Here is a tiny trained network, its code and every weight. The questions are about switching its units off for an input and a class, where a switched-off unit gives its printed mean instead of its output.

import numpy as np


def w(rows, s, z=0):
    codes = np.array(rows[::2]) - 128.0
    scale = np.full(codes.shape[1], s)
    scale[-1] = z or s
    return codes * scale


def f(y):
    return np.maximum(y, 0)


def log_softmax(a):
    a = a - a.max(-1, keepdims=True)
    return a - np.log(np.exp(a).sum(-1, keepdims=True))


def net(x, mask):
    res = np.array(x, float).reshape(1, 6) / 4 @ E
    y = f(res @ A[0][:, :-1].T + A[0][:, -1])
    res = res + np.where(mask, y, B[0][:, -1]) @ B[0][:, :-1]
    return log_softmax(res[-1] @ U[:, :-1].T + U[:, -1])


A, B = {}, {}
E = w([
[92,197,212,147,191,73,115,69,44,123],'x0',
[139,81,161,240,143,172,157,108,113,40],'x1',
[219,96,137,126,129,191,78,160,22,146],'x2',
[79,246,149,156,35,210,181,154,154,150],'x3',
[56,106,255,175,54,68,93,143,50,86],'x4',
[180,112,175,145,76,157,178,22,112,151],'x5',
],0.0083)
A[0] = w([
[156,105,59,83,187,105,80,142,130,133,134],'N1',
[186,52,237,166,106,93,142,132,32,82,115],'N2',
[105,148,130,116,17,166,215,103,202,175,254],'N3',
[143,53,115,87,181,129,187,111,107,166,84],'N4',
[111,141,241,104,82,82,77,143,16,193,78],'N5',
[142,124,110,180,230,152,181,48,91,42,128],'N6',
[100,122,146,57,153,135,80,149,114,133,56],'N7',
[134,113,37,175,146,167,216,129,242,109,97],'N8',
[109,129,130,61,103,82,189,99,242,174,61],'N9',
[72,209,67,50,160,68,173,182,184,135,214],'N10',
[112,96,183,249,209,94,73,79,81,39,133],'N11',
[138,156,71,89,64,221,150,184,86,136,120],'N12',
[145,68,3,27,118,86,80,167,160,135,128],'N13',
[83,121,231,121,132,43,163,155,115,89,185],'N14',
[124,67,21,67,161,125,45,140,190,158,107],'N15',
],0.0068,0.0029)
B[0] = w([
[163,69,114,113,159,65,134,187,127,150,208],'N1',
[64,191,85,99,231,48,66,108,90,71,225],'N2',
[105,120,209,171,112,173,185,72,112,131,213],'N3',
[142,104,122,105,147,145,163,159,170,94,175],'N4',
[159,121,179,196,44,181,134,109,152,125,215],'N5',
[180,76,217,166,108,189,179,155,176,132,194],'N6',
[127,147,147,129,134,134,117,113,187,145,155],'N7',
[188,50,164,152,91,185,160,122,162,202,208],'N8',
[74,198,190,140,126,135,133,104,64,106,188],'N9',
[77,162,96,94,204,81,91,82,74,77,231],'N10',
[100,166,178,224,92,168,152,2,104,90,226],'N11',
[65,212,180,174,78,136,153,84,131,96,191],'N12',
[237,56,107,107,88,109,170,197,166,155,246],'N13',
[93,163,180,155,126,105,150,93,71,144,200],'N14',
[199,70,85,126,140,117,145,155,179,199,234],'N15',
],0.0078,0.011)
U = w([
[219,102,167,223,44,225,213,131,176,203,125],'0',
[198,100,3,32,216,44,82,239,129,163,10],'1',
[2,189,133,172,153,89,113,64,12,59,224],'2',
],0.0063,0.0013)

Each question gives the input, the list of numbers given to net, and the class t.
The units are the neurons (one row each of A and B). Each row of codes is followed by its name. A weight is (code - 128) times the scale printed after its matrix; where a second scale follows, it is the last column's (A, B and U).
mask holds one flag per neuron, in row order. A switched-off neuron (its flag False) gives its mean, the last column of its row in B, instead of its output. The means were averaged over made-up inputs and are rounded, as every weight is.
A unit's drop is (log p(t) with every unit on - log p(t) with that unit switched off) / (log p(t) with every unit on - log p(t) with every unit switched off).
The circuit of an input: a set's keep is (log p(t) with only the set's units on - log p(t) with every unit switched off) / (log p(t) with every unit on - log p(t) with every unit switched off). Starting from the 12 units with the biggest drops (on a tie, the unit counted first), units are removed one at a time, each time the one whose removal leaves the highest keep (on an exact tie, the one counted first), for as long as the keep stays at least 0.8.
circuit, biggest first: the units of the circuit, biggest drop first
most important unit: the unit with the biggest drop
top k neurons: the k neurons with the biggest drops, biggest first
drop of u: that unit's drop, to one decimal
input [1,1,6,5,1,1], class 2: circuit, biggest first -> N13; N8
input [3,8,5,4,0,2], class 2: circuit, biggest first -> N2
input [2,3,-8,2,0,2], class 2: top 3 neurons -> N13; N15; N5
input [-4,-1,6,0,1,-2], class 1: circuit, biggest first -> N11; N3
input [0,7,-7,-7,1,-5], class 0: top 3 neurons -> N6; N10; N9
input [0,-3,2,2,1,-4], class 1: top 3 neurons -> N11; N3; N9
input [-4,-1,6,-7,-8,4], class 1: top 3 neurons -> N1; N11; N5
input [-3,-4,-6,0,1,-3], class 1: top 2 neurons -> N11; N10
input [-8,8,7,8,5,6], class 2: top 2 neurons -> N2; N13
input [-7,6,-7,-3,-4,-8], class 1: top 2 neurons -> N10; N11
input [-5,-6,4,-5,-2,7], class 1: top 2 neurons -> N11; N5
input [-2,3,-2,-8,3,1], class 2: top 2 neurons -> N2; N11
input [-3,-8,-5,1,2,6], class 2: drop of N10 -> 0.1
input [-6,-8,-5,-3,8,-5], class 1: most important unit -> N13
input [-8,3,7,8,6,1], class 2: drop of N15 -> 0.2
input [-4,4,-8,-2,5,-2], class 2: drop of N13 -> 0.1
